Below is a small trained network, with its code and all its weights. Each question gives an input and a class and asks what happens when units are switched off, that is, made to give their printed mean instead of their output.

import numpy as np


def w(rows, s, z=0):
    codes = np.array(rows[::2]) - 128.0
    scale = np.full(codes.shape[1], s)
    scale[-1] = z or s
    return codes * scale


def norm(h):
    return h / np.sqrt((h * h).mean(-1, keepdims=True) + 1e-5)


def f(y):
    return np.maximum(y, 0)


def log_softmax(a):
    a = a - a.max(-1, keepdims=True)
    return a - np.log(np.exp(a).sum(-1, keepdims=True))


def net(x, mask):
    res = np.array(x, float).reshape(1, 5) / 4 @ E
    u = 0
    for l in range(2):
        y = f(norm(res) @ A[l][:, :-1].T + A[l][:, -1])
        res = res + np.where(mask[u : u + 8], y, B[l][:, -1]) @ B[l][:, :-1]
        u += 8
    return log_softmax(norm(res)[-1] @ U[:, :-1].T + U[:, -1])


A, B = {}, {}
E = w([
[207,200,115,121,161,173],'x0',
[176,196,182,123,254,247],'x1',
[66,163,102,46,77,154],'x2',
[111,96,97,130,111,203],'x3',
[164,237,116,170,106,69],'x4',
],0.0058)
A[0] = w([
[70,155,149,137,116,161,157],'0.n1',
[149,227,101,101,53,29,91],'0.n2',
[172,95,133,188,178,164,254],'0.n3',
[140,93,145,139,79,82,110],'0.n4',
[124,84,186,254,142,118,98],'0.n5',
[134,85,130,184,171,99,44],'0.n6',
[147,155,152,93,180,115,73],'0.n7',
[151,98,165,159,140,147,193],'0.n8',
],0.0074,0.002)
B[0] = w([
[156,86,60,94,118,114,171],'0.n1',
[16,132,117,255,203,56,253],'0.n2',
[144,119,161,67,100,96,233],'0.n3',
[159,128,169,143,187,184,191],'0.n4',
[129,37,135,107,116,98,198],'0.n5',
[107,57,122,33,123,11,165],'0.n6',
[181,188,147,98,158,161,172],'0.n7',
[130,105,178,54,172,56,184],'0.n8',
],0.0076,0.005)
A[1] = w([
[171,41,195,49,122,237,60],'1.n1',
[234,170,173,137,144,148,133],'1.n2',
[63,94,126,236,74,32,142],'1.n3',
[111,64,82,169,72,242,205],'1.n4',
[2,162,115,46,18,154,195],'1.n5',
[131,142,68,203,168,81,75],'1.n6',
[118,96,201,181,169,128,132],'1.n7',
[12,46,131,70,143,146,252],'1.n8',
],0.0073,0.0022)
B[1] = w([
[74,166,129,179,122,108,223],'1.n1',
[121,192,170,49,178,188,178],'1.n2',
[99,192,193,157,186,171,252],'1.n3',
[135,125,53,85,95,115,168],'1.n4',
[127,135,96,184,89,180,191],'1.n5',
[35,154,125,255,131,136,183],'1.n6',
[182,94,132,125,73,107,170],'1.n7',
[195,143,77,131,93,136,253],'1.n8',
],0.008,0.0075)
U = w([
[185,203,185,27,204,175,77],'0',
[200,2,173,80,141,40,48],'1',
[63,178,165,236,158,76,254],'2',
[137,117,27,111,37,189,148],'3',
],0.012,0.00074)

Each question gives the input, the list of numbers given to net, and the class t.
The units are the neurons (one row each of A and B). Each row of codes is followed by its name. A weight is (code - 128) times the scale printed after its matrix; where a second scale follows, it is the last column's (A, B and U).
mask holds one flag per neuron, layer by layer. A switched-off neuron (its flag False) gives its mean, the last column of its row in B, instead of its output. The means were averaged over made-up inputs and are rounded, as every weight is.
A unit's drop is (log p(t) with every unit on - log p(t) with that unit switched off) / (log p(t) with every unit on - log p(t) with every unit switched off).
The circuit of an input: a set's keep is (log p(t) with only the set's units on - log p(t) with every unit switched off) / (log p(t) with every unit on - log p(t) with every unit switched off). Starting from the 12 units with the biggest drops (on a tie, the unit counted first), units are removed one at a time, each time the one whose removal leaves the highest keep (on an exact tie, the one counted first), for as long as the keep stays at least 0.8.
units of the circuit, in order: the units of the circuit, biggest drop first
k most important neurons: the k neurons with the biggest drops, biggest first
top k neurons in layer l: the k neurons of layer l with the biggest drops, biggest first
drop of u: that unit's drop, to one decimal
input [-6,-4,0,-4,-8], class 3: units of the circuit, in order -> [0.n2; 1.n8; 1.n5]
input [4,1,5,-1,-3], class 3: units of the circuit, in order -> [1.n3]
input [-7,4,2,8,8], class 3: top 2 neurons in layer 0 -> [0.n2; 0.n1]
input [-8,-3,-2,7,3], class 3: units of the circuit, in order -> [0.n2; 1.n8]
input [-2,5,2,8,3], class 3: units of the circuit, in order -> [1.n3; 0.n1]
input [-6,-3,-2,5,1], class 3: units of the circuit, in order -> [0.n2; 1.n8]
input [-5,-5,0,-2,-5], class 3: units of the circuit, in order -> [0.n2; 1.n8; 1.n5]
input [-5,6,0,-2,1], class 0: top 2 neurons in layer 0 -> [0.n2; 0.n7]
input [1,3,1,6,6], class 0: units of the circuit, in order -> [0.n2; 1.n2]
input [-5,-2,1,-3,-2], class 3: top 3 neurons in layer 0 -> [0.n2; 0.n8; 0.n4]
input [0,6,-6,-2,3], class 0: 2 most important neurons -> [1.n2; 0.n2]
input [-5,7,-1,-5,8], class 0: top 3 neurons in layer 1 -> [1.n2; 1.n1; 1.n5]
input [-2,7,-7,-2,-8], class 1: top 2 neurons in layer 0 -> [0.n5; 0.n6]
input [-3,-4,8,-5,-4], class 3: units of the circuit, in order -> [1.n8]
input [8,-2,0,-1,-2], class 0: drop of 1.n2 -> 0.2
input [-4,6,-3,0,-8], class 1: drop of 1.n3 -> 0.1
